23, -11, -21, -21, 7, 41
-42, 68, 33, 50, -102, -40
23, -12, -17, -18, 9, 41
-55, 20, -30, -14, -35, 17
-48, 16, -41, -10, -30, 26
42, -2, 36, -15, -5, 19
57, -7, 27, 19, 2, 38
-30, 58, -6, 38, -89, -33
-58, 26, -23, -16, -44, 8
=>
23, -11, -21, -21, 7, 41
23, -12, -17, -18, 9, 41
-48, 16, -41, -10, -30, 26
57, -7, 27, 19, 2, 38
-58, 26, -23, -16, -44, 8

-35, -10, 63
60, 52, -97
=>
-35, -10, 63

7, 2, -45, -29, 7, 10, 28, 31, -37, -21, 37, -14, 11, -11, -36
1, 4, -5, -13, -5, -12, 3, 6, -6, -22, 4, 7, 3, -5, -7
-63, 40, -10, 0, -55, 3, 0, 20, -16, -3, 26, 13, -41, 20, 14
-71, 34, 4, -4, -44, -27, 32, -29, -50, -55, 5, 20, -27, 73, -11
=>
7, 2, -45, -29, 7, 10, 28, 31, -37, -21, 37, -14, 11, -11, -36
-63, 40, -10, 0, -55, 3, 0, 20, -16, -3, 26, 13, -41, 20, 14

34, 19, 20, 17, -1, -18, 3, 42, 17, 46, -20, -32
54, 22, 35, 31, 1, -16, -4, 47, 31, 76, -30, -50
6, 35, -23, -4, -9, -46, 41, 81, -15, -10, 2, -7
12, 12, 1, 5, -2, -14, 9, 28, 2, 12, -5, -11
-38, -11, -28, -22, -2, 6, 8, -23, -24, -56, 22, 35
-28, -2, -26, -17, -3, -3, 14, -3, -20, -44, 18, 25
9, -22, 22, 14, 8, 35, -31, -52, 19, 27, -5, -6
=>
34, 19, 20, 17, -1, -18, 3, 42, 17, 46, -20, -32
6, 35, -23, -4, -9, -46, 41, 81, -15, -10, 2, -7
-38, -11, -28, -22, -2, 6, 8, -23, -24, -56, 22, 35
9, -22, 22, 14, 8, 35, -31, -52, 19, 27, -5, -6

-12, -4, 18, -10, -25
24, 10, -15, 24, 36
3, -24, -8, -23, -76
4, -16, -8, -14, 26
10, -18, -11, -14, -17
3, 30, -7, 34, -4
-12, -4, 16, -9, -17
2, -11, -7, -9, -1
-11, 20, 15, 12, 43
=>
-12, -4, 18, -10, -25
3, -24, -8, -23, -76
10, -18, -11, -14, -17
-12, -4, 16, -9, -17
-11, 20, 15, 12, 43

-3, -54, -12, -63, -54
-15, -22, 33, -18, 35
-8, -85, -8, -96, -70
=>
-3, -54, -12, -63, -54
-8, -85, -8, -96, -70

-3, -3, 1, 2, 3, 3, 1, -4, -3, -2, -4
5, 9, -1, 0, -18, -13, 6, 5, -15, -3, -13
3, 5, 0, 2, -9, -9, 6, 3, -9, 0, -10
-32, -39, 9, -3, 53, 56, -20, -37, 22, -15, 22
48, 58, -13, 6, -78, -85, 32, 56, -34, 23, -35
40, 48, -10, 5, -66, -71, 27, 46, -29, 19, -30
-4, -3, 2, 2, 3, 4, 1, -5, -4, -3, -5
15, 22, -3, 4, -36, -33, 17, 16, -28, 1, -29
=>
-3, -3, 1, 2, 3, 3, 1, -4, -3, -2, -4
3, 5, 0, 2, -9, -9, 6, 3, -9, 0, -10
48, 58, -13, 6, -78, -85, 32, 56, -34, 23, -35
-4, -3, 2, 2, 3, 4, 1, -5, -4, -3, -5
---
24, -52, 14, -33, -29
-83, -71, 54, -72, -9
2, -71, 6, -44, 18
=>
-52, 14
-71, 54

-56, 44, 14, 16, 78
-58, -37, -42, 5, 58
38, -14, 6, -8, -46
-55, -11, -25, 8, 61
=>
44, 14
-37, -42

92, -98, 49
17, -11, 52
=>
-98, 49
-11, 52

-38, -36, 16, 18, -28
-76, -87, 42, 62, -41
=>
-36, 16
-87, 42

-91, -4, 15, -17
96, -38, -14, 43
=>
-4, 15
-38, -14

33, -41, 28, -63, -80
71, 40, 76, 52, 50
71, -37, -78, 48, 49
46, 68, -34, -13, -13
-67, 45, -27, -12, -31
=>
-41, 28
40, 76

2, 99, 12
26, -15, 26
54, -6, 58
-13, 1, -31
-29, -11, -36
=>
99, 12
-15, 26

63, 60, 33
73, 84, 43
38, 21, 7
27, 16, 12
-70, -93, -41
=>
60, 33
84, 43

-1, -1, 0, -32
-54, 96, -38, -26
=>
-1, 0
96, -38
---
6, -64, 57
-44, 42, -47
-23, 3, 9
38, -56, 40
42, -19, 53
22, -67, -56
-61, 32, -27
-21, -76, 24
41, -24, 35
-7, 75, 78
71, -38, -50
=>
57, -47, 9, 40, 53, -56, -27, 24, 35, 78, -50
-64, 42, 3, -56, -19, -67, 32, -76, -24, 75, -38
6, -44, -23, 38, 42, 22, -61, -21, 41, -7, 71

0, 17, 2, -25, -17, 25, -16, 15, 35, -27
-7, -67, 2, 76, 46, -68, 45, -47, -94, 70
-2, 4, -1, -9, -8, 11, -6, 3, 12, -9
6, 30, 1, -31, -17, 25, -18, 22, 40, -29
0, -12, 2, 13, 8, -12, 7, -7, -14, 10
0, 12, -4, -13, -7, 12, -7, 5, 11, -7
=>
-27, 70, -9, -29, 10, -7
35, -94, 12, 40, -14, 11
15, -47, 3, 22, -7, 5
-16, 45, -6, -18, 7, -7
25, -68, 11, 25, -12, 12
-17, 46, -8, -17, 8, -7
-25, 76, -9, -31, 13, -13
2, 2, -1, 1, 2, -4
17, -67, 4, 30, -12, 12
0, -7, -2, 6, 0, 0

64, -52, -35, -51, -28
-81, 67, 46, 62, 33
42, -35, -24, -32, -17
31, -30, -14, -19, -15
52, -41, -29, -44, -23
18, -14, -9, -17, -10
87, -74, -50, -63, -34
-35, 31, 18, 27, 17
71, -64, -37, -49, -31
8, -6, -3, -11, -6
29, -19, -20, -26, -8
-75, 61, 41, 61, 34
=>
-28, 33, -17, -15, -23, -10, -34, 17, -31, -6, -8, 34
-51, 62, -32, -19, -44, -17, -63, 27, -49, -11, -26, 61
-35, 46, -24, -14, -29, -9, -50, 18, -37, -3, -20, 41
-52, 67, -35, -30, -41, -14, -74, 31, -64, -6, -19, 61
64, -81, 42, 31, 52, 18, 87, -35, 71, 8, 29, -75

1, 65, -18
-32, -47, -17
-52, -38, -13
-23, -3, 34
86, -57, 13
43, 62, -63
34, 43, -53
-2, -14, -61
=>
-18, -17, -13, 34, 13, -63, -53, -61
65, -47, -38, -3, -57, 62, 43, -14
1, -32, -52, -23, 86, 43, 34, -2

-3, -40, 6, 44, 27, -40, 26
-7, -50, -15, 69, 47, -64, 44
11, 80, 10, -97, -61, 87, -60
-8, 7, -8, -16, -15, 22, -11
=>
26, 44, -60, -11
-40, -64, 87, 22
27, 47, -61, -15
44, 69, -97, -16
6, -15, 10, -8
-40, -50, 80, 7
-3, -7, 11, -8

7, -8, -4, -6, -4, -4, 10, 3, -11, -13
24, 7, -12, -11, 9, -41, -11, -61, 35, -5
4, -3, -3, -3, 1, -2, 2, 2, -5, -12
84, -33, -39, -49, -4, -94, 14, -90, 10, -29
-5, 15, -22, 14, 28, 0, -28, -19, 20, -9
-4, 5, 1, 8, 5, 0, -6, -5, 11, 14
=>
-13, -5, -12, -29, -9, 14
-11, 35, -5, 10, 20, 11
3, -61, 2, -90, -19, -5
10, -11, 2, 14, -28, -6
-4, -41, -2, -94, 0, 0
-4, 9, 1, -4, 28, 5
-6, -11, -3, -49, 14, 8
-4, -12, -3, -39, -22, 1
-8, 7, -3, -33, 15, 5
7, 24, 4, 84, -5, -4
